Below are the code and all the weights of a small trained network. Each question names an input and a target symbol and asks about switching units off, where a switched-off unit gives its printed mean instead of its output.

import numpy as np


def w(rows, s, z=0):
    codes = np.array(rows[::2]) - 128.0
    scale = np.full(codes.shape[1], s)
    scale[-1] = z or s
    return codes * scale


def f(y):
    return np.maximum(y, 0)


def softmax(a):
    e = np.exp(a - a.max(-1, keepdims=True))
    return e / e.sum(-1, keepdims=True)


def log_softmax(a):
    a = a - a.max(-1, keepdims=True)
    return a - np.log(np.exp(a).sum(-1, keepdims=True))


def net(x, mask):
    ids = ['ΘΛΠΦΩαβγδεζμξστψ'.index(c) for c in x.split()]
    T = len(ids)
    res = E[ids] + P[:T]
    q, k, v = (res @ M[0].T for M in (Q, K, V))
    z = softmax(np.where(np.tri(T) > 0, q @ k.T / 3**0.5, -1e9)) @ v
    res = res + np.where(mask[0], z, O[0][:, -1]) @ O[0][:, :-1]
    y = f(res @ A[0][:, :-1].T + A[0][:, -1])
    res = res + np.where(mask[1:9], y, B[0][:, -1]) @ B[0][:, :-1]
    return log_softmax(res[-1] @ U[:, :-1].T + U[:, -1])


Q, K, V, O, A, B = {}, {}, {}, {}, {}, {}
E = w([
[117,176,253,85,193,116,101,209,113],'Θ',
[80,170,130,80,129,116,136,104,131],'Λ',
[183,173,106,133,129,171,92,215,154],'Π',
[79,127,197,123,191,166,92,101,163],'Φ',
[130,98,130,67,197,186,140,173,119],'Ω',
[95,196,135,134,186,74,102,99,90],'α',
[159,162,159,78,242,126,114,87,170],'β',
[83,79,168,95,160,155,134,121,60],'γ',
[89,158,70,133,165,122,124,216,82],'δ',
[177,98,164,166,170,152,125,132,98],'ε',
[117,136,141,194,91,161,101,180,100],'ζ',
[101,125,75,111,143,157,116,98,101],'μ',
[99,73,115,143,174,84,102,152,156],'ξ',
[125,143,177,109,79,93,164,130,60],'σ',
[156,124,85,64,141,119,161,131,57],'τ',
[120,93,163,85,101,183,142,116,126],'ψ',
],0.029)
P = w([
[180,123,103,52,64,102,11,115,52],'0',
[156,145,123,128,117,109,60,113,100],'1',
[145,132,128,108,116,117,101,104,97],'2',
[119,130,110,106,117,123,113,113,93],'3',
[109,129,107,96,122,128,127,120,104],'4',
[97,131,120,93,125,126,136,134,107],'5',
[94,137,110,86,121,128,142,141,109],'6',
[90,144,107,82,123,126,143,142,115],'7',
],0.011)
Q[0] = w([
[70,148,157,3,166,136,95,133,64],'h1',
[171,122,127,207,123,120,139,172,161],'h1',
[134,117,122,10,142,137,138,140,99],'h1',
],0.014)
K[0] = w([
[92,51,95,161,136,37,174,113,201],'h1',
[214,185,128,112,71,211,1,155,77],'h1',
[178,87,115,148,129,142,231,178,173],'h1',
],0.0087)
V[0] = w([
[109,173,135,175,59,86,69,115,79],'h1',
[137,41,76,139,102,3,53,198,145],'h1',
[129,12,116,82,89,6,4,126,203],'h1',
],0.0044)
O[0] = w([
[50,185,135,194,96,94,160,109,158,138],'h1',
[155,118,100,146,164,156,184,179,65,201],'h1',
[126,254,206,197,210,249,170,75,131,253],'h1',
],0.007,0.0062)
A[0] = w([
[156,107,98,205,177,59,92,128,197,31],'n1',
[115,150,135,117,121,182,156,140,132,155],'n2',
[127,68,109,104,29,150,163,84,83,117],'n3',
[103,176,133,148,107,144,192,23,154,20],'n4',
[128,68,114,135,56,21,86,150,246,201],'n5',
[64,135,176,95,160,189,155,81,111,117],'n6',
[69,188,105,99,92,118,163,143,190,2],'n7',
[73,72,137,71,155,167,119,110,100,91],'n8',
],0.011,0.0087)
B[0] = w([
[185,129,155,167,50,92,254,186,207,139],'n1',
[121,113,138,109,163,148,91,89,120,180],'n2',
[196,132,142,225,98,114,150,136,128,148],'n3',
[121,79,114,84,144,139,119,162,99,163],'n4',
[145,178,194,101,211,251,61,62,38,146],'n5',
[144,89,119,144,94,89,135,159,165,249],'n6',
[140,118,108,147,42,127,195,202,152,148],'n7',
[151,129,94,136,105,80,94,98,106,187],'n8',
],0.012,0.018)
U = w([
[97,98,187,144,186,204,122,78,57,217],'Θ',
[113,60,132,75,162,150,116,142,82,97],'Λ',
[73,88,75,163,146,118,147,214,117,109],'Π',
[155,111,105,151,95,109,203,233,192,99],'Φ',
[181,165,119,101,149,88,136,80,171,82],'Ω',
[77,183,129,142,168,66,116,80,95,104],'α',
[133,142,186,109,126,93,95,165,111,36],'β',
[95,82,143,145,121,64,108,129,70,30],'γ',
[165,163,109,134,111,157,83,168,138,73],'δ',
[58,125,135,200,89,172,104,140,102,103],'ε',
[112,151,185,152,93,115,187,123,72,60],'ζ',
[112,157,9,183,128,159,124,28,163,158],'μ',
[77,113,142,144,126,126,58,91,178,99],'ξ',
[82,161,130,61,71,134,165,102,145,248],'σ',
[175,99,130,142,66,182,148,91,173,104],'τ',
[197,172,77,122,127,108,185,119,108,74],'ψ',
],0.013,0.012)

Each question gives the input, a string of symbols that net reads in full, and the target symbol t.
The units are the heads (3 rows each of Q, K, V and O) and the neurons (one row each of A and B). Each row of codes is followed by its name. A weight is (code - 128) times the scale printed after its matrix; where a second scale follows, it is the last column's (O, A, B and U).
mask holds one flag per unit, heads first, then neurons. A switched-off unit (its flag False) gives its mean, the last column of its rows in O or B, instead of its output. The means were averaged over made-up inputs and are rounded, as every weight is.
A unit's drop is (log p(t) with every unit on - log p(t) with that unit switched off) / (log p(t) with every unit on - log p(t) with every unit switched off).
The circuit of an input: a set's keep is (log p(t) with only the set's units on - log p(t) with every unit switched off) / (log p(t) with every unit on - log p(t) with every unit switched off). Starting from all 9 units, units are removed one at a time, each time the one whose removal leaves the highest keep (on an exact tie, the one counted first), for as long as the keep stays at least 0.8.
circuit, biggest first: the units of the circuit, biggest drop first
top k neurons: the k neurons with the biggest drops, biggest first
drop when u is switched off: that unit's drop, to one decimal
input ξ Λ ψ Λ Λ Λ Θ, target Θ: circuit, biggest first : h1
input γ ξ Λ Π Λ, target Λ: circuit, biggest first : h1, n4, n2, n6
input ξ ξ Φ ξ Λ δ, target Θ: circuit, biggest first : n2, h1
input ξ Λ γ Λ Φ ψ γ Λ, target Π: top 3 neurons : n6, n4, n2
input Λ Λ Λ Λ Λ Λ Λ γ, target γ: circuit, biggest first : n8, h1
input Ω Λ ξ α μ, target Θ: top 4 neurons : n2, n4, n7, n1
input ξ Λ ξ μ γ τ ξ δ, target Θ: top 3 neurons : n2, n6, n7
input ξ Λ ε ξ, target Φ: top 3 neurons : n1, n2, n5
input Λ Λ γ γ Λ ψ, target τ: circuit, biggest first : n3, h1
input Λ Θ ξ Λ μ Ω Λ Π, target Θ: top 2 neurons : n5, n6
input Ω Λ ξ Λ, target Λ: circuit, biggest first : h1, n4, n6, n2
input Ω Λ Φ ξ τ Π, target Θ: top 2 neurons : n6, n5
input ξ Λ ξ, target Φ: drop when n3 is switched off : 0.0
input Λ Λ Λ ξ Φ α, target Θ: drop when h1 is switched off : 1.0
input Λ α ξ γ Λ μ, target Θ: drop when n6 is switched off : -0.4
